Below are the code and all the weights of a small trained network. Each question names an input and a class and asks about switching units off, where a switched-off unit gives its printed mean instead of its output.

import numpy as np


def w(rows, s, z=0):
    codes = np.array(rows[::2]) - 128.0
    scale = np.full(codes.shape[1], s)
    scale[-1] = z or s
    return codes * scale


def f(y):
    return y / 2 * (1 + np.tanh(0.7978845608 * (y + 0.044715 * y**3)))


def log_softmax(a):
    a = a - a.max(-1, keepdims=True)
    return a - np.log(np.exp(a).sum(-1, keepdims=True))


def net(x, mask):
    res = np.array(x, float).reshape(1, 5) / 4 @ E
    y = f(res @ A[0][:, :-1].T + A[0][:, -1])
    res = res + np.where(mask, y, B[0][:, -1]) @ B[0][:, :-1]
    return log_softmax(res[-1] @ U[:, :-1].T + U[:, -1])


A, B = {}, {}
E = w([
[123,50,97,38,184],'x0',
[161,121,47,110,7],'x1',
[118,134,107,139,138],'x2',
[1,174,141,93,88],'x3',
[137,123,146,118,120],'x4',
],0.0095)
A[0] = w([
[155,121,53,106,26,59],'N1',
[253,109,96,175,148,125],'N2',
[21,155,142,86,82,170],'N3',
[133,91,71,19,144,5],'N4',
[144,161,141,179,75,64],'N5',
[138,160,148,185,92,103],'N6',
[129,163,140,181,112,67],'N7',
[107,143,189,155,193,24],'N8',
[72,129,126,113,82,129],'N9',
],0.02,0.0023)
B[0] = w([
[159,198,219,174,249,225],'N1',
[190,194,71,90,38,253],'N2',
[209,172,76,119,53,226],'N3',
[12,15,120,138,116,215],'N4',
[51,32,119,137,132,179],'N5',
[37,66,99,119,132,176],'N6',
[109,42,141,88,115,165],'N7',
[141,174,192,168,214,185],'N8',
[163,151,103,83,102,177],'N9',
],0.02,0.019)
U = w([
[176,153,67,82,46,233],'0',
[130,150,196,184,218,2],'1',
[38,3,106,111,111,145],'2',
],0.012,0.00091)

Each question gives the input, the list of numbers given to net, and the class t.
The units are the neurons (one row each of A and B). Each row of codes is followed by its name. A weight is (code - 128) times the scale printed after its matrix; where a second scale follows, it is the last column's (A, B and U).
mask holds one flag per neuron, in row order. A switched-off neuron (its flag False) gives its mean, the last column of its row in B, instead of its output. The means were averaged over made-up inputs and are rounded, as every weight is.
A unit's drop is (log p(t) with every unit on - log p(t) with that unit switched off) / (log p(t) with every unit on - log p(t) with every unit switched off).
unit that matters most: the unit with the biggest drop
k most important neurons: the k neurons with the biggest drops, biggest first
drop when u is switched off: that unit's drop, to one decimal
input [6,5,7,5,3], class 2: unit that matters most	N4
input [-8,1,7,7,0], class 2: 3 most important neurons	(N5, N2, N6)
input [7,5,3,-6,6], class 2: 2 most important neurons	(N4, N3)
input [5,8,-1,5,-7], class 1: 2 most important neurons	(N1, N2)
input [-5,3,-7,-3,-2], class 2: 2 most important neurons	(N5, N3)
input [-4,7,4,5,-6], class 1: 2 most important neurons	(N1, N2)
input [-6,4,-7,-1,-2], class 2: 2 most important neurons	(N5, N6)
input [8,0,-6,7,-6], class 2: 2 most important neurons	(N4, N2)
input [7,7,6,-5,-7], class 1: 3 most important neurons	(N1, N5, N6)
input [5,-6,-1,6,0], class 0: 2 most important neurons	(N3, N1)
input [6,-4,-1,-1,-2], class 2: 2 most important neurons	(N1, N4)
input [-5,8,8,-2,6], class 1: drop when N1 is switched off	2.2
input [-7,2,-3,-3,4], class 2: drop when N2 is switched off	0.0
input [-5,-1,-2,2,7], class 2: most important neuron	(N2)
input [6,8,1,-5,1], class 1: drop when N1 is switched off	2.2
input [5,8,5,-2,6], class 1: drop when N1 is switched off	1.8
